Below are the code and all the weights of a small trained network. Each question names an input and a target symbol and asks about switching units off, where a switched-off unit gives its printed mean instead of its output.

import numpy as np


def w(rows, s, z=0):
    codes = np.array(rows[::2]) - 128.0
    scale = np.full(codes.shape[1], s)
    scale[-1] = z or s
    return codes * scale


def norm(h):
    return h / np.sqrt((h * h).mean(-1, keepdims=True) + 1e-5)


def f(y):
    return np.maximum(y, 0)


def softmax(a):
    e = np.exp(a - a.max(-1, keepdims=True))
    return e / e.sum(-1, keepdims=True)


def log_softmax(a):
    a = a - a.max(-1, keepdims=True)
    return a - np.log(np.exp(a).sum(-1, keepdims=True))


def net(x, mask):
    ids = ['ηλμπτφ'.index(c) for c in x.split()]
    T = len(ids)
    res = E[ids] + P[:T]
    u = 0
    for l in range(3):
        r = norm(res)
        for j in range(2):
            rows = slice(2 * j, 2 * j + 2)
            q, k, v = (r @ M[l][rows].T for M in (Q, K, V))
            z = softmax(np.where(np.tri(T) > 0, q @ k.T / 2**0.5, -1e9)) @ v
            o = O[l][rows]
            res = res + np.where(mask[u + j], z, o[:, -1]) @ o[:, :-1]
        u += 2
        y = f(norm(res) @ A[l][:, :-1].T + A[l][:, -1])
        res = res + np.where(mask[u : u + 4], y, B[l][:, -1]) @ B[l][:, :-1]
        u += 4
    return log_softmax(norm(res)[-1] @ U[:, :-1].T + U[:, -1])


Q, K, V, O, A, B = {}, {}, {}, {}, {}, {}
E = w([
[57,155,111,120,77,248,151],'η',
[62,54,228,126,122,141,71],'λ',
[94,93,97,150,82,181,89],'μ',
[125,164,94,71,14,136,19],'π',
[100,118,86,102,118,128,92],'τ',
[130,44,111,13,157,81,117],'φ',
],0.014)
P = w([
[1,108,136,115,53,98,183],'0',
[222,60,212,130,78,133,97],'1',
[198,88,208,106,145,120,41],'2',
[120,106,144,110,203,162,43],'3',
[160,120,119,119,185,188,92],'4',
[185,114,108,111,186,172,135],'5',
[169,126,106,114,185,184,153],'6',
[148,156,110,105,174,209,173],'7',
],0.0054)
Q[0] = w([
[47,92,95,41,155,183,1],'0.h0',
[142,192,153,111,214,73,136],'0.h0',
[211,102,211,215,240,11,196],'0.h1',
[133,101,140,131,17,112,63],'0.h1',
],0.0059)
K[0] = w([
[176,103,79,68,181,136,180],'0.h0',
[145,188,210,178,96,102,151],'0.h0',
[158,131,255,119,98,61,159],'0.h1',
[96,125,95,138,120,160,81],'0.h1',
],0.0073)
V[0] = w([
[183,132,75,59,139,144,33],'0.h0',
[176,85,151,131,255,175,150],'0.h0',
[60,126,47,129,141,101,143],'0.h1',
[130,145,157,125,198,59,172],'0.h1',
],0.007)
O[0] = w([
[140,149,171,69,208,240,47,192],'0.h0',
[75,86,108,86,42,254,124,89],'0.h0',
[182,130,154,155,255,99,118,149],'0.h1',
[105,184,84,71,162,158,190,1],'0.h1',
],0.0075,0.0091)
A[0] = w([
[144,165,145,213,96,109,177,2],'0.n0',
[3,151,124,190,153,158,225,156],'0.n1',
[115,196,199,179,171,183,36,236],'0.n2',
[66,26,158,134,110,200,122,255],'0.n3',
],0.0054,0.00075)
B[0] = w([
[118,110,130,160,161,115,94,138],'0.n0',
[112,255,53,135,148,78,38,147],'0.n1',
[60,150,221,136,128,124,176,254],'0.n2',
[19,121,7,153,62,161,126,236],'0.n3',
],0.008)
Q[1] = w([
[67,161,132,241,127,202,148],'1.h0',
[100,124,60,183,139,49,200],'1.h0',
[27,120,130,43,162,186,2],'1.h1',
[60,180,77,158,144,167,167],'1.h1',
],0.0073)
K[1] = w([
[212,105,162,55,83,62,119],'1.h0',
[195,53,230,99,123,253,127],'1.h0',
[104,167,72,176,189,21,188],'1.h1',
[44,176,237,129,34,108,86],'1.h1',
],0.0056)
V[1] = w([
[165,63,62,229,102,65,208],'1.h0',
[143,88,191,196,35,168,98],'1.h0',
[97,37,148,46,235,68,102],'1.h1',
[231,113,124,254,141,162,59],'1.h1',
],0.0062)
O[1] = w([
[74,69,82,116,244,138,214,87],'1.h0',
[136,108,196,45,140,160,74,252],'1.h0',
[81,34,189,201,79,131,123,170],'1.h1',
[254,198,172,157,225,103,168,145],'1.h1',
],0.0075,0.0029)
A[1] = w([
[127,172,158,128,174,190,83,78],'1.n0',
[171,67,105,73,208,254,60,171],'1.n1',
[102,173,129,154,169,168,70,232],'1.n2',
[97,150,140,130,119,146,86,255],'1.n3',
],0.0066,0.0008)
B[1] = w([
[212,147,157,98,97,204,254,218],'1.n0',
[111,145,106,137,212,131,93,253],'1.n1',
[131,143,187,119,172,65,164,236],'1.n2',
[208,133,133,94,150,127,40,233],'1.n3',
],0.0087,0.0062)
Q[2] = w([
[90,108,149,81,125,172,69],'2.h0',
[154,108,194,106,153,160,72],'2.h0',
[61,142,237,148,145,248,111],'2.h1',
[151,166,99,128,150,81,202],'2.h1',
],0.011)
K[2] = w([
[165,204,121,150,170,13,174],'2.h0',
[3,153,6,142,132,3,114],'2.h0',
[206,151,41,146,134,209,18],'2.h1',
[52,49,215,143,50,78,126],'2.h1',
],0.0062)
V[2] = w([
[119,37,140,133,120,147,149],'2.h0',
[71,174,72,154,187,141,113],'2.h0',
[134,25,152,130,163,91,84],'2.h1',
[111,107,127,254,99,208,163],'2.h1',
],0.0084)
O[2] = w([
[158,25,140,164,189,254,121,56],'2.h0',
[57,120,75,67,220,54,99,255],'2.h0',
[189,175,37,236,166,173,18,220],'2.h1',
[25,75,178,199,157,29,145,68],'2.h1',
],0.0072,0.0042)
A[2] = w([
[150,67,162,253,152,50,241,131],'2.n0',
[217,134,153,187,84,252,109,253],'2.n1',
[168,155,116,78,145,103,236,30],'2.n2',
[125,204,153,52,179,114,158,117],'2.n3',
],0.006,0.002)
B[2] = w([
[18,200,162,211,254,169,35,149],'2.n0',
[120,170,90,154,136,99,67,254],'2.n1',
[125,98,136,86,189,170,145,137],'2.n2',
[123,144,123,175,112,178,175,211],'2.n3',
],0.0088,0.0059)
U = w([
[69,191,69,60,144,40,201,107],'η',
[104,93,2,69,104,178,120,119],'λ',
[153,108,186,131,213,140,175,162],'μ',
[207,176,156,107,55,66,107,5],'π',
[100,139,82,179,178,22,95,203],'τ',
[82,45,130,97,62,81,195,168],'φ',
],0.0051,0.002)

Each question gives the input, a string of symbols that net reads in full, and the target symbol t.
The units are the heads (2 rows each of Q, K, V and O) and the neurons (one row each of A and B). Each row of codes is followed by its name. A weight is (code - 128) times the scale printed after its matrix; where a second scale follows, it is the last column's (O, A, B and U).
mask holds one flag per unit, layer by layer, with each layer's heads first. A switched-off unit (its flag False) gives its mean, the last column of its rows in O or B, instead of its output. The means were averaged over made-up inputs and are rounded, as every weight is.
A unit's drop is (log p(t) with every unit on - log p(t) with that unit switched off) / (log p(t) with every unit on - log p(t) with every unit switched off).
The circuit of an input: a set's keep is (log p(t) with only the set's units on - log p(t) with every unit switched off) / (log p(t) with every unit on - log p(t) with every unit switched off). Starting from the 12 units with the biggest drops (on a tie, the unit counted first), units are removed one at a time, each time the one whose removal leaves the highest keep (on an exact tie, the one counted first), for as long as the keep stays at least 0.8.
units of the circuit, in order: the units of the circuit, biggest drop first
top k neurons: the k neurons with the biggest drops, biggest first
k most important neurons of layer l: the k neurons of layer l with the biggest drops, biggest first
which heads matter: for each layer, one digit per head in row order, 1 if its drop is at least 0.15 and else 0, layers parted by /
drop when u is switched off: that unit's drop, to one decimal
input π η φ π λ η λ, target π: which heads matter -> 10 / 10 / 10
input π τ π τ, target π: units of the circuit, in order -> 1.h0, 2.h0
input η μ μ η, target η: units of the circuit, in order -> 0.n1, 2.h0, 0.h0, 1.h1
input φ μ μ η λ λ, target φ: units of the circuit, in order -> 1.h1, 0.h1
input λ λ η π φ, target λ: units of the circuit, in order -> 0.h0, 0.h1, 1.h1
input π η η η λ μ π μ, target π: units of the circuit, in order -> 1.h0, 2.h0
input η η η λ η π π, target η: units of the circuit, in order -> 0.h0, 2.h0, 1.h1, 2.h1
input π π π η, target π: units of the circuit, in order -> 1.h0, 2.h0, 0.h0, 1.n1
input η τ η η μ, target η: 2 most important neurons of layer 0 -> 0.n1, 0.n2
input λ φ λ, target λ: top neuron -> 0.n3
input φ η η η π, target φ: which heads matter -> 01 / 01 / 01
input π λ η η, target π: which heads matter -> 00 / 10 / 10
input η η π, target η: units of the circuit, in order -> 0.h0, 1.h1, 2.h1
input μ μ π, target μ: 3 most important neurons of layer 0 -> 0.n3, 0.n2, 0.n1
input φ η φ, target φ: units of the circuit, in order -> 1.h1
input η τ λ, target η: top 2 neurons -> 0.n1, 0.n2
input φ λ π η η η η, target φ: 2 most important neurons of layer 0 -> 0.n2, 0.n3
input η φ η φ η λ, target η: drop when 0.h0 is switched off -> 0.5
input π τ λ, target π: drop when 1.h0 is switched off -> 0.3
input μ π μ μ π, target μ: drop when 1.n0 is switched off -> 0.1
input φ μ λ η λ λ η, target φ: top neuron -> 1.n1
